Below are the code and all the weights of a small trained network. Each question names an input and a class and asks about switching units off, where a switched-off unit gives its printed mean instead of its output.

import numpy as np


def w(rows, s, z=0):
    codes = np.array(rows[::2]) - 128.0
    scale = np.full(codes.shape[1], s)
    scale[-1] = z or s
    return codes * scale


def f(y):
    return y / 2 * (1 + np.tanh(0.7978845608 * (y + 0.044715 * y**3)))


def log_softmax(a):
    a = a - a.max(-1, keepdims=True)
    return a - np.log(np.exp(a).sum(-1, keepdims=True))


def net(x, mask):
    res = np.array(x, float).reshape(1, 5) / 4 @ E
    y = f(res @ A[0][:, :-1].T + A[0][:, -1])
    res = res + np.where(mask, y, B[0][:, -1]) @ B[0][:, :-1]
    return log_softmax(res[-1] @ U[:, :-1].T + U[:, -1])


A, B = {}, {}
E = w([
[126,126,126,129],'x0',
[137,211,56,134],'x1',
[92,112,102,8],'x2',
[212,82,77,106],'x3',
[127,127,127,129],'x4',
],0.012)
A[0] = w([
[143,117,195,245,39],'neuron 1',
[63,129,191,80,124],'neuron 2',
[188,34,205,152,10],'neuron 3',
[134,152,86,47,62],'neuron 4',
[18,230,161,190,41],'neuron 5',
[33,99,240,123,177],'neuron 6',
[38,218,173,167,223],'neuron 7',
[217,184,133,174,82],'neuron 8',
[205,151,117,213,185],'neuron 9',
[148,5,198,149,196],'neuron 10',
[131,123,174,211,254],'neuron 11',
],0.014,0.0085)
B[0] = w([
[66,101,138,2,200],'neuron 1',
[58,101,163,168,183],'neuron 2',
[252,149,64,136,171],'neuron 3',
[187,152,109,86,169],'neuron 4',
[238,189,66,117,220],'neuron 5',
[85,107,166,245,225],'neuron 6',
[98,81,141,8,252],'neuron 7',
[112,84,152,200,174],'neuron 8',
[117,145,155,213,218],'neuron 9',
[99,147,124,11,225],'neuron 10',
[202,162,74,150,229],'neuron 11',
],0.024,0.016)
U = w([
[96,109,137,12,94],'0',
[197,182,76,116,252],'1',
[93,116,172,189,67],'2',
],0.011,0.0031)

Each question gives the input, the list of numbers given to net, and the class t.
The units are the neurons (one row each of A and B). Each row of codes is followed by its name. A weight is (code - 128) times the scale printed after its matrix; where a second scale follows, it is the last column's (A, B and U).
mask holds one flag per neuron, in row order. A switched-off neuron (its flag False) gives its mean, the last column of its row in B, instead of its output. The means were averaged over made-up inputs and are rounded, as every weight is.
A unit's drop is (log p(t) with every unit on - log p(t) with that unit switched off) / (log p(t) with every unit on - log p(t) with every unit switched off).
The circuit of an input: a set's keep is (log p(t) with only the set's units on - log p(t) with every unit switched off) / (log p(t) with every unit on - log p(t) with every unit switched off). Starting from all 11 units, units are removed one at a time, each time the one whose removal leaves the highest keep (on an exact tie, the one counted first), for as long as the keep stays at least 0.8.
units of the circuit, in order: the units of the circuit, biggest drop first
unit that matters most: the unit with the biggest drop
top k neurons: the k neurons with the biggest drops, biggest first
drop when u is switched off: that unit's drop, to one decimal
input [7,-1,2,-6,3], class 2: unit that matters most	neuron 6
input [1,6,5,1,6], class 1: top 4 neurons	[neuron 7; neuron 1; neuron 10; neuron 4]
input [-2,1,3,3,4], class 1: top 3 neurons	[neuron 7; neuron 1; neuron 10]
input [2,-1,-6,-4,-6], class 0: top 3 neurons	[neuron 1; neuron 7; neuron 3]
input [2,1,-1,-5,-4], class 1: top 2 neurons	[neuron 5; neuron 10]
input [4,-5,-2,2,-2], class 1: top 3 neurons	[neuron 7; neuron 3; neuron 11]
input [-6,-8,0,4,-1], class 1: top 2 neurons	[neuron 3; neuron 7]
input [5,-5,-1,1,3], class 1: top 2 neurons	[neuron 7; neuron 3]
input [8,-8,-5,4,-3], class 1: top 2 neurons	[neuron 3; neuron 7]
input [-2,-8,-1,8,5], class 1: top 2 neurons	[neuron 3; neuron 7]
input [8,1,-8,6,3], class 2: top 2 neurons	[neuron 9; neuron 8]
input [-4,6,8,3,1], class 1: drop when neuron 4 is switched off	0.2
input [6,0,7,-1,8], class 2: drop when neuron 10 is switched off	0.5
input [-1,-2,5,0,-3], class 2: drop when neuron 10 is switched off	0.1
input [-5,-2,0,3,5], class 1: units of the circuit, in order	[neuron 7]
